Below are the code and all the weights of a small trained network. Each question names an input and a class and asks about switching units off, where a switched-off unit gives its printed mean instead of its output.

import numpy as np


def w(rows, s, z=0):
    codes = np.array(rows[::2]) - 128.0
    scale = np.full(codes.shape[1], s)
    scale[-1] = z or s
    return codes * scale


def f(y):
    return y / 2 * (1 + np.tanh(0.7978845608 * (y + 0.044715 * y**3)))


def log_softmax(a):
    a = a - a.max(-1, keepdims=True)
    return a - np.log(np.exp(a).sum(-1, keepdims=True))


def net(x, mask):
    res = np.array(x, float).reshape(1, 8) / 4 @ E
    y = f(res @ A[0][:, :-1].T + A[0][:, -1])
    res = res + np.where(mask, y, B[0][:, -1]) @ B[0][:, :-1]
    return log_softmax(res[-1] @ U[:, :-1].T + U[:, -1])


A, B = {}, {}
E = w([
[158,109,37,78,139,162,143,177,147],'x0',
[108,194,171,98,107,99,119,67,110],'x1',
[156,136,148,217,65,87,255,179,91],'x2',
[91,169,127,138,182,51,117,107,30],'x3',
[27,59,201,87,143,184,182,127,204],'x4',
[172,112,156,157,142,69,103,93,118],'x5',
[135,147,160,186,83,173,120,126,150],'x6',
[126,168,112,176,63,236,111,156,130],'x7',
],0.0096)
A[0] = w([
[186,120,27,128,145,144,88,148,134,191],'N1',
[217,189,126,229,104,185,152,160,80,206],'N2',
[34,150,168,102,166,155,76,83,124,205],'N3',
[70,112,254,56,142,46,79,19,189,169],'N4',
[213,206,129,187,115,27,92,64,47,189],'N5',
[168,172,171,130,146,77,177,121,59,191],'N6',
[216,223,79,167,165,63,86,136,61,148],'N7',
[141,174,157,231,74,125,149,158,142,190],'N8',
[134,102,125,114,173,74,246,184,117,205],'N9',
[128,89,80,15,179,119,123,145,200,171],'N10',
[138,91,238,116,69,100,208,215,132,198],'N11',
[132,249,85,156,126,172,56,124,36,255],'N12',
[164,123,62,73,197,233,79,177,139,156],'N13',
[106,32,255,116,109,181,146,131,206,214],'N14',
[218,29,52,117,105,206,108,202,201,208],'N15',
],0.0078,0.0047)
B[0] = w([
[166,170,55,97,75,131,92,183,94,199],'N1',
[147,163,144,157,26,174,156,109,213,207],'N2',
[73,170,176,50,185,151,62,140,101,208],'N3',
[145,64,199,123,242,121,38,58,68,254],'N4',
[239,221,110,80,63,15,138,24,60,244],'N5',
[133,154,93,169,120,80,141,120,48,193],'N6',
[209,206,24,107,14,49,117,83,85,231],'N7',
[164,154,183,143,41,164,218,88,127,187],'N8',
[23,31,78,219,127,98,176,137,47,202],'N9',
[111,16,91,170,189,125,56,150,91,222],'N10',
[115,71,133,239,146,143,220,98,58,202],'N11',
[77,226,90,70,44,103,66,129,124,231],'N12',
[101,110,38,126,111,168,15,220,254,220],'N13',
[170,118,203,157,193,167,131,36,204,240],'N14',
[198,44,66,136,104,230,99,217,170,244],'N15',
],0.0073,0.013)
U = w([
[189,88,24,91,119,194,49,198,231,101],'0',
[171,138,210,182,72,179,203,89,195,134],'1',
[132,116,205,53,239,95,16,58,131,159],'2',
[4,239,133,58,62,174,53,126,154,249],'3',
[254,230,101,96,37,15,106,71,68,45],'4',
[6,91,65,142,187,28,180,123,37,51],'5',
],0.0088,0.0018)

Each question gives the input, the list of numbers given to net, and the class t.
The units are the neurons (one row each of A and B). Each row of codes is followed by its name. A weight is (code - 128) times the scale printed after its matrix; where a second scale follows, it is the last column's (A, B and U).
mask holds one flag per neuron, in row order. A switched-off neuron (its flag False) gives its mean, the last column of its row in B, instead of its output. The means were averaged over made-up inputs and are rounded, as every weight is.
A unit's drop is (log p(t) with every unit on - log p(t) with that unit switched off) / (log p(t) with every unit on - log p(t) with every unit switched off).
The circuit of an input: a set's keep is (log p(t) with only the set's units on - log p(t) with every unit switched off) / (log p(t) with every unit on - log p(t) with every unit switched off). Starting from the 12 units with the biggest drops (on a tie, the unit counted first), units are removed one at a time, each time the one whose removal leaves the highest keep (on an exact tie, the one counted first), for as long as the keep stays at least 0.8.
units of the circuit, in order: the units of the circuit, biggest drop first
k most important neurons: the k neurons with the biggest drops, biggest first
drop of u: that unit's drop, to one decimal
input [8,-6,7,-1,1,-3,-1,-7], class 5: units of the circuit, in order => N9
input [2,-6,8,-6,-5,-7,8,4], class 1: 3 most important neurons => N8; N2; N11
input [-5,3,8,3,7,-4,7,-6], class 5: 2 most important neurons => N9; N2
input [7,-7,1,2,-4,8,-6,4], class 0: 3 most important neurons => N15; N13; N8
input [-4,-1,2,-6,-7,-3,7,7], class 1: 4 most important neurons => N2; N8; N15; N6
input [1,4,4,0,2,-4,-8,6], class 5: 2 most important neurons => N14; N15
input [5,7,1,-8,8,7,6,-3], class 2: 2 most important neurons => N4; N2
input [0,-6,5,3,6,2,6,-5], class 5: 3 most important neurons => N9; N2; N15
input [5,-6,-2,3,-5,-2,-8,-6], class 0: 2 most important neurons => N13; N10
input [-6,8,1,3,5,-1,8,3], class 2: 2 most important neurons => N4; N3
input [0,-8,1,0,-3,-5,-6,-5], class 0: 2 most important neurons => N15; N11
input [4,4,8,-6,-5,-2,2,5], class 1: 2 most important neurons => N2; N8
input [-8,-4,-4,-1,2,-1,8,1], class 2: drop of N3 => 0.1
input [-2,-5,7,6,1,-8,6,-5], class 5: drop of N1 => 0.0
input [-2,7,-8,1,-3,-5,7,-4], class 2: drop of N4 => 0.6
input [-2,0,5,5,3,0,0,5], class 1: most important neuron => N7
